Below are the code and all the weights of a small trained network. Each question names an input and a target symbol and asks about switching units off, where a switched-off unit gives its printed mean instead of its output.

import numpy as np


def w(rows, s, z=0):
    codes = np.array(rows[::2]) - 128.0
    scale = np.full(codes.shape[1], s)
    scale[-1] = z or s
    return codes * scale


def f(y):
    return np.maximum(y, 0)


def softmax(a):
    e = np.exp(a - a.max(-1, keepdims=True))
    return e / e.sum(-1, keepdims=True)


def log_softmax(a):
    a = a - a.max(-1, keepdims=True)
    return a - np.log(np.exp(a).sum(-1, keepdims=True))


def net(x, mask):
    ids = ['αεζλξπστφψω'.index(c) for c in x.split()]
    T = len(ids)
    res = E[ids] + P[:T]
    u = 0
    for l in range(2):
        r = res
        for j in range(2):
            rows = slice(3 * j, 3 * j + 3)
            q, k, v = (r @ M[l][rows].T for M in (Q, K, V))
            z = softmax(np.where(np.tri(T) > 0, q @ k.T / 3**0.5, -1e9)) @ v
            o = O[l][rows]
            res = res + np.where(mask[u + j], z, o[:, -1]) @ o[:, :-1]
        u += 2
        y = f(res @ A[l][:, :-1].T + A[l][:, -1])
        res = res + np.where(mask[u : u + 4], y, B[l][:, -1]) @ B[l][:, :-1]
        u += 4
    return log_softmax(res[-1] @ U[:, :-1].T + U[:, -1])


Q, K, V, O, A, B = {}, {}, {}, {}, {}, {}
E = w([
[136,181,212,128,199],'α',
[68,35,145,135,62],'ε',
[199,55,139,102,156],'ζ',
[39,177,109,160,90],'λ',
[198,120,64,135,152],'ξ',
[112,43,123,87,250],'π',
[78,150,57,205,198],'σ',
[82,78,253,170,131],'τ',
[181,13,41,135,85],'φ',
[189,207,169,251,147],'ψ',
[48,85,144,147,128],'ω',
],0.017)
P = w([
[176,89,172,234,37],'0',
[175,52,187,220,22],'1',
[187,42,176,217,21],'2',
[170,48,199,228,17],'3',
[178,27,191,234,11],'4',
[193,32,181,228,25],'5',
[191,20,168,236,28],'6',
[190,40,179,242,27],'7',
[188,23,179,244,26],'8',
[205,19,175,236,34],'9',
[193,26,177,241,25],'10',
[180,27,181,253,33],'11',
],0.003)
Q[0] = w([
[186,46,111,248,2],'L0H0',
[145,83,159,236,75],'L0H0',
[154,156,205,26,216],'L0H0',
[88,222,156,27,127],'L0H1',
[9,108,74,128,58],'L0H1',
[190,45,43,198,185],'L0H1',
],0.0086)
K[0] = w([
[214,149,146,190,64],'L0H0',
[187,140,155,191,140],'L0H0',
[85,64,140,54,200],'L0H0',
[174,190,119,177,7],'L0H1',
[10,144,98,59,82],'L0H1',
[112,76,77,88,209],'L0H1',
],0.013)
V[0] = w([
[94,57,132,63,169],'L0H0',
[147,93,144,208,151],'L0H0',
[79,102,147,140,218],'L0H0',
[56,47,113,53,209],'L0H1',
[24,201,70,2,3],'L0H1',
[109,167,85,61,201],'L0H1',
],0.0038)
O[0] = w([
[14,53,147,120,141,74],'L0H0',
[218,149,179,107,114,204],'L0H0',
[52,3,202,204,167,150],'L0H0',
[185,118,136,198,219,141],'L0H1',
[114,187,43,51,139,3],'L0H1',
[156,63,97,119,154,109],'L0H1',
],0.0041,0.0061)
A[0] = w([
[171,155,217,155,164,253],'L0N0',
[205,127,202,127,95,183],'L0N1',
[142,172,126,169,20,79],'L0N2',
[204,204,184,120,254,73],'L0N3',
],0.0088,0.0047)
B[0] = w([
[193,92,178,100,128,252],'L0N0',
[139,180,128,163,133,205],'L0N1',
[112,68,65,95,101,150],'L0N2',
[112,71,149,158,1,182],'L0N3',
],0.012)
Q[1] = w([
[75,123,43,56,133],'L1H0',
[114,57,142,113,172],'L1H0',
[68,187,148,172,124],'L1H0',
[6,91,88,129,172],'L1H1',
[159,163,110,147,80],'L1H1',
[228,85,130,160,143],'L1H1',
],0.014)
K[1] = w([
[92,217,107,45,123],'L1H0',
[83,98,111,98,245],'L1H0',
[98,210,146,231,78],'L1H0',
[53,81,76,121,223],'L1H1',
[176,119,243,118,126],'L1H1',
[168,147,90,209,67],'L1H1',
],0.012)
V[1] = w([
[120,8,86,75,115],'L1H0',
[68,63,113,89,84],'L1H0',
[72,210,167,236,46],'L1H0',
[234,164,156,130,146],'L1H1',
[134,134,90,254,103],'L1H1',
[145,144,115,152,122],'L1H1',
],0.0066)
O[1] = w([
[179,148,243,227,167,144],'L1H0',
[64,93,1,174,51,103],'L1H0',
[91,250,126,43,146,178],'L1H0',
[217,159,161,114,87,252],'L1H1',
[38,237,29,156,52,243],'L1H1',
[151,184,126,178,212,156],'L1H1',
],0.0052,0.012)
A[1] = w([
[181,143,254,239,187,25],'L1N0',
[154,20,46,65,67,56],'L1N1',
[158,231,224,142,244,3],'L1N2',
[145,107,245,121,69,203],'L1N3',
],0.0071,0.0046)
B[1] = w([
[78,88,1,63,183,243],'L1N0',
[164,74,78,171,77,134],'L1N1',
[145,115,16,108,47,166],'L1N2',
[103,153,207,112,154,251],'L1N3',
],0.01,0.018)
U = w([
[88,85,165,180,74,159],'α',
[199,157,77,111,91,216],'ε',
[82,203,56,180,182,185],'ζ',
[73,143,148,69,150,121],'λ',
[189,128,226,154,158,174],'ξ',
[117,67,82,141,144,145],'π',
[197,60,97,141,65,28],'σ',
[66,199,187,215,229,223],'τ',
[61,82,94,128,42,56],'φ',
[158,107,38,40,127,1],'ψ',
[254,131,114,122,210,80],'ω',
],0.0093,0.0071)

Each question gives the input, a string of symbols that net reads in full, and the target symbol t.
The units are the heads (3 rows each of Q, K, V and O) and the neurons (one row each of A and B). Each row of codes is followed by its name. A weight is (code - 128) times the scale printed after its matrix; where a second scale follows, it is the last column's (O, A, B and U).
mask holds one flag per unit, layer by layer, with each layer's heads first. A switched-off unit (its flag False) gives its mean, the last column of its rows in O or B, instead of its output. The means were averaged over made-up inputs and are rounded, as every weight is.
A unit's drop is (log p(t) with every unit on - log p(t) with that unit switched off) / (log p(t) with every unit on - log p(t) with every unit switched off).
The circuit of an input: a set's keep is (log p(t) with only the set's units on - log p(t) with every unit switched off) / (log p(t) with every unit on - log p(t) with every unit switched off). Starting from all 12 units, units are removed one at a time, each time the one whose removal leaves the highest keep (on an exact tie, the one counted first), for as long as the keep stays at least 0.8.
units of the circuit, in order: the units of the circuit, biggest drop first
unit that matters most: the unit with the biggest drop
k most important neurons: the k neurons with the biggest drops, biggest first
top k neurons in layer l: the k neurons of layer l with the biggest drops, biggest first
which heads matter: for each layer, one digit per head in row order, 1 if its drop is at least 0.15 and else 0, layers parted by /
drop when u is switched off: that unit's drop, to one decimal
input σ α τ ω, target τ: top 3 neurons in layer 0 => (L0N3 L0N0 L0N2)
input π σ ω, target π: which heads matter => 11 / 10
input ψ ω ω, target ε: unit that matters most => L0H0
input α σ φ α π σ α α λ ω, target π: units of the circuit, in order => (L1H0 L1N0 L0N3)
input σ σ ψ σ τ τ α τ α σ λ τ, target ε: units of the circuit, in order => (L1N2 L0N1 L0H0 L1H1)
input α ζ ε σ ψ τ τ σ ε σ α, target ε: which heads matter => 11 / 11
input ε τ φ ε ξ ψ σ, target ε: units of the circuit, in order => (L0H0 L1N0 L1N3)
input ζ ω τ φ α σ π α σ σ ε, target π: which heads matter => 01 / 10
input σ α σ π ξ, target π: 2 most important neurons => (L1N0 L0N1)
input σ σ π σ ξ σ σ τ α, target π: which heads matter => 11 / 10
input α σ σ π ζ ξ α σ τ σ λ ε, target π: units of the circuit, in order => (L1H0 L0H1 L0N3 L1N0)
input α α φ φ, target σ: 4 most important neurons => (L1N1 L1N0 L1N3 L0N2)
input τ α ζ σ α σ α σ α φ ψ π, target π: 3 most important neurons => (L1N0 L0N0 L0N1)
input φ ζ σ ζ ω σ, target τ: units of the circuit, in order => (L1N2)
input ψ ψ σ α α ξ ε ε α τ ε, target ε: 4 most important neurons => (L0N0 L0N3 L0N1 L1N3)
input π τ α τ π ζ φ α π τ, target π: units of the circuit, in order => (L1N0 L1H0)
input α λ π τ φ, target π: 2 most important neurons => (L0N3 L1N0)
input σ ε σ, target τ: 3 most important neurons => (L1N0 L0N0 L1N2)
input ε σ σ ζ τ, target λ: which heads matter => 10 / 10
input α τ σ σ σ ψ τ σ σ π ξ τ, target ψ: 2 most important neurons => (L1N0 L0N0)
input π σ ξ, target π: unit that matters most => L1H0
input σ ψ ψ σ σ α σ ε, target ε: 3 most important neurons => (L0N0 L0N3 L1N3)
input σ ζ φ, target σ: 2 most important neurons => (L1N1 L1N0)
input ξ ξ σ ξ π σ ε ε ξ φ, target π: drop when L0N3 is switched off => 0.5
input ζ σ σ α, target λ: drop when L1N0 is switched off => 1.9
input λ σ ξ λ ε α σ τ π ζ ζ, target π: drop when L1H0 is switched off => 1.0
input σ π σ ζ, target π: drop when L0H0 is switched off => 0.3
